Where the symbols take the elements:
α: w297->w570, w332->w528, w305->w508, w160->w725, w554->w49, w417->w820, w359->w589, w795->w149, w648->w24, w2->w800, w855->w968, w589->w715, w470->w383, w453->w433, w702->w323, w628->w67, w688->w795, w451->w762, w605->w423, w704->w2, w486->w63, w601->w855, w184->w401, w973->w453, w44->w973, w471->w792, w785->w219, w849->w608, w352->w556, w14->w554, w157->w994, w373->w785, w608->w287, w908->w514, w33->w828, w876->w404, w401->w787, w893->w470, w84->w503, w54->w451, w715->w702, w309->w601, w98->w70, w828->w84, w725->w297, w40->w332, w149->w375, w820->w456, w423->w417, w383->w14, w461->w250, w555->w975, w503->w555, w287->w765, w206->w893, w765->w206, w60->w605, w508->w546, w70->w352, w404->w721, w481->w305, w958->w876, w968->w157, w375->w908, w721->w359, w63->w259, w792->w155, w223->w628, w810->w486, w219->w648, w528->w790, w452->w810, w259->w60, w728->w279, w514->w461, w994->w481, w762->w906, w433->w160, w907->w396, w772->w121, w597->w54, w24->w907, w155->w234, w121->w44, w250->w772, w800->w40, w234->w849, w67->w309, w606->w471, w323->w728, w570->w958, w396->w98, w790->w184, w546->w33, w556->w597, w906->w704, w103->w452, w49->w223, w41->w606, w787->w41, w975->w103, w456->w688
π: w297->w725, w332->w40, w305->w481, w160->w433, w554->w14, w417->w423, w359->w721, w795->w688, w648->w219, w2->w704, w855->w601, w589->w359, w470->w893, w453->w973, w702->w715, w628->w223, w688->w456, w451->w54, w605->w60, w704->w906, w486->w810, w601->w309, w184->w790, w973->w44, w44->w121, w471->w606, w785->w373, w849->w234, w352->w70, w14->w383, w157->w968, w608->w849, w908->w375, w33->w546, w876->w958, w401->w184, w893->w206, w84->w828, w54->w597, w715->w589, w309->w67, w98->w396, w279->w728, w828->w33, w725->w160, w40->w800, w149->w795, w820->w417, w423->w605, w383->w470, w461->w514, w555->w503, w503->w84, w287->w608, w206->w765, w765->w287, w60->w259, w508->w305, w70->w98, w404->w876, w481->w994, w958->w570, w968->w855, w375->w149, w721->w404, w63->w486, w792->w471, w223->w49, w810->w452, w219->w785, w528->w332, w452->w103, w259->w63, w728->w323, w514->w908, w994->w157, w762->w451, w433->w453, w907->w24, w772->w250, w597->w556, w24->w648, w155->w792, w121->w772, w250->w461, w800->w2, w234->w155, w67->w628, w606->w41, w323->w702, w570->w297, w396->w907, w790->w528, w546->w508, w556->w352, w906->w762, w103->w975, w49->w554, w41->w787, w787->w401, w975->w555, w456->w820
δ: w297->w404, w332->w401, w305->w828, w160->w958, w554->w67, w417->w795, w359->w323, w795->w514, w648->w98, w2->w528, w855->w481, w589->w728, w470->w49, w453->w297, w628->w855, w688->w908, w451->w2, w605->w456, w704->w332, w486->w605, w601->w994, w184->w606, w973->w725, w44->w160, w471->w849, w785->w907, w849->w206, w352->w451, w14->w628, w157->w508, w373->w24, w608->w893, w908->w772, w33->w555, w876->w589, w401->w471, w893->w554, w84->w103, w54->w704, w715->w279, w309->w157, w98->w597, w828->w975, w725->w876, w40->w184, w149->w461, w820->w149, w423->w688, w383->w223, w461->w44, w555->w810, w503->w452, w287->w470, w206->w14, w765->w383, w60->w820, w508->w84, w70->w54, w404->w715, w481->w33, w958->w359, w968->w305, w375->w250, w721->w702, w63->w423, w792->w608, w223->w601, w810->w60, w219->w396, w528->w787, w452->w259, w259->w417, w514->w121, w994->w546, w762->w800, w433->w570, w907->w352, w772->w453, w597->w906, w24->w70, w155->w287, w121->w433, w250->w973, w800->w790, w234->w765, w67->w968, w606->w234, w570->w721, w396->w556, w790->w41, w546->w503, w556->w762, w906->w40, w103->w63, w49->w309, w41->w155, w787->w792, w975->w486, w456->w375
ζ: w297->w453, w332->w704, w305->w968, w160->w44, w554->w893, w417->w259, w359->w958, w795->w417, w2->w451, w855->w628, w589->w876, w470->w287, w453->w772, w702->w721, w628->w14, w688->w423, w451->w352, w605->w486, w704->w54, w486->w975, w601->w223, w184->w40, w973->w250, w44->w461, w471->w401, w849->w471, w352->w907, w14->w206, w157->w309, w608->w792, w908->w688, w33->w481, w876->w725, w401->w332, w893->w608, w84->w508, w54->w70, w715->w404, w309->w49, w98->w648, w279->w715, w828->w305, w725->w973, w40->w906, w149->w820, w820->w60, w423->w63, w383->w765, w461->w149, w555->w33, w503->w546, w287->w155, w206->w849, w765->w234, w60->w810, w508->w157, w70->w24, w404->w297, w481->w855, w958->w160, w968->w67, w375->w456, w721->w570, w63->w103, w792->w787, w223->w383, w810->w555, w528->w2, w452->w503, w259->w452, w728->w589, w514->w795, w994->w601, w762->w556, w433->w121, w907->w785, w772->w908, w597->w98, w24->w373, w155->w41, w121->w514, w250->w375, w800->w762, w234->w606, w67->w554, w606->w184, w323->w359, w570->w433, w396->w219, w790->w800, w546->w994, w556->w396, w906->w597, w103->w84, w49->w470, w41->w790, w787->w528, w975->w828, w456->w605
β: w297->w160, w332->w800, w305->w994, w160->w453, w554->w383, w417->w605, w359->w404, w795->w456, w648->w785, w2->w906, w855->w309, w589->w721, w470->w206, w453->w44, w702->w589, w628->w49, w688->w820, w451->w597, w605->w259, w704->w762, w486->w452, w601->w67, w184->w528, w973->w121, w44->w772, w471->w41, w849->w155, w352->w98, w14->w470, w157->w855, w608->w234, w908->w149, w33->w508, w876->w570, w401->w790, w893->w765, w84->w33, w54->w556, w715->w359, w309->w628, w98->w907, w279->w323, w828->w546, w725->w433, w40->w2, w149->w688, w820->w423, w423->w60, w383->w893, w461->w908, w555->w84, w503->w828, w287->w849, w206->w287, w765->w608, w60->w63, w508->w481, w70->w396, w404->w958, w481->w157, w958->w297, w968->w601, w375->w795, w721->w876, w63->w810, w792->w606, w223->w554, w810->w103, w219->w373, w528->w40, w452->w975, w259->w486, w728->w702, w514->w375, w994->w968, w762->w54, w433->w973, w907->w648, w772->w461, w597->w352, w24->w219, w155->w471, w121->w250, w250->w514, w800->w704, w234->w792, w67->w223, w606->w787, w323->w715, w570->w725, w396->w24, w790->w332, w546->w305, w556->w70, w906->w451, w103->w555, w49->w14, w41->w401, w787->w184, w975->w503, w456->w417

The rows follow the links: the fewer symbols apart two elements are, the more alike their rows tend to be.

Element, then a row for it; each showing differs a little:
w219: [-60, 55, 18, 52, 37, -37, -16, 42, -28, -52, 25, -32, -44, 22, 30, -68, -95, 40, 14, 9, 60, -50, -42, -30, -1, 50, -29, 78, 60, 69, 63, 33, 49, -55, -53, -44, -38, -1, -51, 44, 30, 7, -45]
w908: [35, -66, -12, -68, -19, 65, -3, -54, 43, 30, -14, 39, 57, -14, -18, 88, 84, -52, -54, -4, -35, 57, 53, 18, 17, -31, 37, -45, -36, -91, -35, -42, -30, 67, 48, 55, 20, 20, 29, -54, -37, -3, 27]
w184: [-28, 67, 8, 70, 17, -70, 7, 55, -48, -23, 11, -41, -59, 9, 14, -90, -77, 55, 62, 2, 24, -56, -53, -14, -22, 23, -38, 35, 26, 92, 29, 45, 24, -67, -48, -57, -18, -22, -23, 57, 40, 4, -18]
w84: [77, -25, -24, -21, -47, -7, 36, -12, -1, 67, -34, 11, 16, -30, -40, 26, 89, -16, 46, -11, -77, 24, 16, 40, -20, -70, 10, -103, -81, -29, -83, -12, -68, 20, 44, 15, 50, -20, 69, -16, -12, -10, 59]
w728: [-8, -65, 1, -70, 5, 85, -27, -60, 54, -6, 4, 45, 60, 3, 5, 92, 44, -57, -96, 3, 8, 55, 57, -4, 34, 6, 39, 10, 9, -95, 8, -45, 8, 72, 31, 59, -4, 36, -6, -58, -39, 1, -5]
w103: [72, -41, -20, -38, -45, 13, 27, -27, 14, 65, -30, 21, 31, -28, -37, 48, 96, -29, 17, -9, -71, 36, 29, 38, -9, -62, 21, -94, -75, -49, -76, -23, -63, 36, 49, 30, 46, -10, 62, -31, -20, -8, 53]
w606: [-16, 69, 7, 71, 10, -76, 15, 59, -50, -14, 8, -43, -62, 8, 10, -92, -70, 57, 76, 2, 16, -57, -56, -10, -25, 15, -38, 21, 17, 94, 18, 45, 15, -70, -45, -59, -12, -29, -14, 58, 41, 3, -13]
w24: [-58, 57, 16, 53, 34, -41, -14, 43, -30, -49, 25, -32, -46, 22, 30, -70, -95, 42, 19, 7, 56, -48, -41, -29, -4, 50, -29, 75, 60, 74, 57, 35, 51, -53, -50, -46, -36, -6, -47, 44, 31, 6, -43]
w359: [0, -68, 0, -73, 1, 82, -21, -62, 54, -1, 0, 44, 60, 0, -1, 94, 55, -55, -91, 2, -1, 56, 58, 2, 33, 0, 39, 0, 0, -97, 0, -46, 1, 71, 37, 59, 1, 33, 0, -59, -41, 1, -1]
w250: [29, -69, -9, -71, -17, 69, -6, -58, 46, 26, -12, 42, 59, -12, -15, 91, 77, -54, -62, -3, -27, 57, 55, 14, 21, -24, 38, -37, -28, -93, -30, -43, -26, 68, 47, 57, 18, 22, 25, -56, -40, -3, 20]
w287: [5, 67, -1, 72, -4, -86, 26, 62, -54, 5, -2, -44, -63, -1, -3, -93, -49, 56, 94, -1, -5, -54, -57, 2, -34, -4, -40, -7, -4, 95, -4, 47, -3, -71, -34, -58, 3, -33, 4, 58, 39, -1, 3]
w605: [55, -56, -19, -54, -32, 43, 11, -45, 29, 48, -25, 34, 48, -21, -30, 72, 94, -46, -21, -9, -55, 49, 43, 30, 5, -48, 31, -73, -57, -72, -56, -36, -49, 55, 53, 44, 35, 6, 47, -45, -32, -7, 44]
w67: [54, 43, -17, 52, -33, -80, 43, 45, -47, 46, -23, -29, -42, -20, -27, -65, 14, 40, 110, -7, -52, -33, -41, 26, -44, -48, -25, -69, -55, 67, -57, 32, -46, -51, -2, -43, 33, -43, 46, 41, 29, -6, 40]
w787: [-22, 66, 8, 72, 12, -74, 11, 58, -47, -20, 10, -41, -60, 9, 11, -91, -74, 54, 70, 3, 23, -58, -55, -10, -24, 18, -37, 28, 24, 93, 24, 47, 19, -69, -47, -58, -15, -27, -19, 57, 40, 4, -15]
w601: [60, 33, -20, 41, -38, -72, 46, 38, -45, 54, -26, -25, -36, -25, -34, -54, 29, 33, 107, -8, -61, -24, -33, 33, -40, -56, -23, -81, -64, 54, -63, 25, -55, -42, 7, -34, 40, -43, 54, 34, 24, -8, 47]
w41: [-20, 69, 6, 70, 14, -75, 10, 58, -48, -17, 7, -41, -59, 7, 12, -90, -72, 55, 71, 1, 20, -58, -56, -11, -24, 17, -39, 26, 21, 94, 20, 45, 16, -69, -45, -59, -12, -27, -16, 56, 40, 2, -15]
w508: [80, -5, -23, 1, -50, -31, 44, 7, -17, 69, -35, 0, -2, -30, -42, -2, 74, 2, 69, -10, -77, 8, -2, 41, -29, -70, -2, -104, -83, 2, -84, 1, -69, -2, 32, -1, 49, -30, 71, 2, 1, -10, 60]
w453: [16, -69, -7, -71, -11, 74, -12, -61, 52, 18, -6, 42, 60, -8, -12, 93, 68, -55, -76, -1, -17, 57, 56, 10, 27, -16, 41, -25, -17, -93, -18, -45, -15, 72, 44, 59, 11, 27, 15, -59, -39, -1, 12]
w33: [80, -15, -22, -9, -49, -23, 41, -3, -8, 69, -35, 5, 7, -30, -42, 14, 82, -8, 56, -9, -78, 15, 8, 41, -26, -70, 7, -104, -83, -13, -84, -5, -70, 10, 38, 9, 49, -25, 70, -8, -5, -9, 61]

Each walk starts at a row. The symbols on each line, taken left to right, move it on to the next element.
Answer with the element's row; about right is enough.
new walk
[-25, 68, 7, 71, 16, -71, 9, 59, -48, -21, 12, -42, -59, 9, 12, -92, -77, 55, 66, 2, 25, -56, -56, -13, -23, 22, -38, 33, 26, 92, 24, 45, 21, -69, -48, -58, -17, -24, -19, 56, 40, 3, -19]
π δ π δ π α
[-9, 69, 3, 73, 6, -80, 19, 60, -50, -8, 3, -40, -61, 5, 5, -93, -62, 56, 83, 0, 9, -58, -57, -5, -29, 7, -37, 12, 8, 96, 8, 46, 5, -70, -39, -59, -3, -31, -6, 60, 40, 1, -6]
α α β δ ζ ζ δ π
[-12, 68, 3, 73, 7, -80, 17, 60, -50, -10, 4, -43, -63, 4, 5, -93, -64, 55, 80, 2, 12, -59, -58, -6, -28, 11, -38, 15, 13, 95, 14, 46, 11, -71, -40, -60, -6, -30, -10, 59, 40, 2, -8]
new walk
[77, 4, -24, 13, -49, -44, 46, 15, -25, 68, -34, -8, -12, -30, -41, -17, 63, 12, 84, -10, -76, -4, -12, 41, -34, -67, -9, -101, -79, 17, -82, 9, -66, -14, 28, -12, 49, -35, 66, 11, 7, -9, 59]
α ζ δ π π ζ δ π β β
[58, 37, -16, 46, -36, -76, 46, 42, -46, 50, -24, -29, -38, -22, -31, -60, 21, 37, 107, -6, -57, -29, -35, 30, -41, -51, -25, -76, -59, 61, -59, 29, -49, -45, 2, -39, 38, -42, 48, 37, 26, -7, 43]
α ζ β ζ ζ ζ δ π
[0, 68, 0, 73, 1, -82, 20, 60, -52, -3, 2, -42, -61, 3, 1, -93, -56, 57, 88, 0, 4, -58, -58, -1, -32, 0, -39, 3, 2, 97, 2, 45, 2, -70, -37, -60, -2, -34, -3, 59, 41, 2, -2]
new walk
[-5, 69, 2, 71, 3, -83, 20, 62, -51, -5, 3, -44, -60, 2, 3, -95, -59, 56, 84, 2, 4, -55, -57, -3, -30, 6, -37, 7, 5, 95, 5, 47, 5, -70, -39, -58, -2, -33, -6, 58, 41, 2, -4]
α ζ α π ζ β α β
[-32, 66, 9, 69, 20, -68, 4, 57, -46, -29, 14, -42, -58, 12, 15, -89, -80, 52, 59, 3, 30, -57, -53, -18, -19, 27, -37, 41, 32, 91, 32, 42, 27, -65, -49, -58, -19, -21, -26, 54, 37, 3, -23]
π β α π δ
[-29, 68, 9, 68, 18, -67, 6, 56, -45, -25, 13, -42, -59, 10, 15, -87, -79, 54, 63, 4, 30, -58, -55, -14, -20, 25, -36, 38, 30, 91, 31, 45, 26, -69, -47, -57, -17, -21, -24, 56, 38, 3, -22]
new walk
[19, -67, -5, -72, -12, 74, -11, -58, 50, 17, -7, 42, 60, -7, -12, 93, 70, -55, -71, -4, -18, 57, 56, 10, 24, -18, 39, -26, -21, -94, -19, -44, -16, 71, 44, 59, 11, 28, 17, -60, -42, -1, 15]
π π δ ζ β ζ
[36, -67, -11, -67, -23, 63, -1, -54, 42, 32, -17, 40, 57, -13, -18, 86, 85, -53, -53, -6, -36, 55, 52, 17, 16, -32, 37, -49, -39, -88, -39, -40, -31, 66, 47, 55, 24, 19, 33, -55, -37, -6, 29]
α π ζ β π π β α
[59, -56, -17, -54, -36, 40, 15, -43, 29, 50, -26, 31, 47, -23, -29, 69, 95, -43, -18, -8, -57, 49, 43, 31, 3, -51, 30, -77, -60, -72, -59, -33, -49, 53, 52, 45, 37, 4, 50, -44, -31, -6, 43]
new walk
[9, 66, -1, 71, -6, -85, 27, 61, -54, 7, -3, -40, -59, -2, -5, -91, -43, 55, 97, 1, -8, -54, -55, 6, -37, -6, -39, -11, -8, 94, -9, 46, -6, -70, -31, -59, 5, -38, 6, 59, 41, 0, 7]
δ π δ π α α β α
[38, 52, -13, 60, -23, -84, 38, 53, -51, 32, -18, -37, -52, -15, -21, -78, -8, 48, 109, -6, -38, -44, -48, 19, -40, -34, -32, -52, -40, 80, -41, 37, -32, -60, -12, -52, 26, -42, 33, 50, 34, -6, 29]
ζ β α β ζ ζ α
[-14, 69, 4, 72, 8, -77, 13, 59, -52, -13, 7, -43, -62, 6, 8, -92, -66, 56, 79, 0, 15, -57, -58, -7, -28, 14, -40, 18, 14, 96, 16, 46, 14, -70, -42, -60, -8, -27, -14, 58, 39, 2, -10]
new walk
[47, -62, -13, -62, -32, 51, 8, -47, 38, 42, -22, 36, 53, -18, -25, 78, 89, -48, -35, -6, -46, 52, 49, 24, 13, -45, 34, -66, -50, -81, -51, -40, -41, 59, 50, 49, 31, 10, 41, -49, -32, -6, 37]
α δ α π α α π β
[39, -65, -10, -66, -24, 59, 1, -53, 41, 34, -17, 38, 55, -15, -21, 85, 84, -54, -48, -4, -40, 56, 51, 20, 16, -35, 34, -50, -42, -87, -42, -41, -33, 64, 49, 54, 25, 17, 34, -53, -39, -3, 29]
δ π α δ ζ δ
[21, -70, -7, -70, -13, 74, -11, -59, 47, 18, -11, 40, 60, -8, -12, 91, 73, -57, -71, -2, -21, 58, 56, 11, 25, -20, 39, -27, -22, -93, -23, -45, -19, 70, 47, 58, 12, 26, 19, -58, -39, -2, 16]
new walk
[80, -10, -23, -4, -50, -27, 41, 2, -11, 70, -35, 2, 4, -32, -43, 5, 78, -3, 63, -11, -80, 11, 4, 42, -26, -71, 3, -106, -83, -6, -84, -3, -70, 4, 37, 2, 52, -28, 69, -2, -5, -10, 61]
β ζ π β α δ
[77, 12, -23, 20, -46, -52, 47, 21, -29, 64, -33, -12, -16, -30, -41, -26, 57, 16, 90, -9, -74, -6, -16, 39, -36, -66, -11, -99, -77, 26, -78, 12, -63, -20, 23, -15, 47, -37, 64, 16, 11, -9, 58]
ζ δ β ζ ζ δ β
[43, 48, -14, 59, -27, -83, 40, 49, -51, 37, -17, -32, -49, -17, -23, -75, -2, 45, 111, -5, -43, -38, -44, 23, -43, -38, -30, -57, -46, 76, -47, 36, -39, -56, -9, -47, 29, -43, 37, 47, 33, -5, 33]
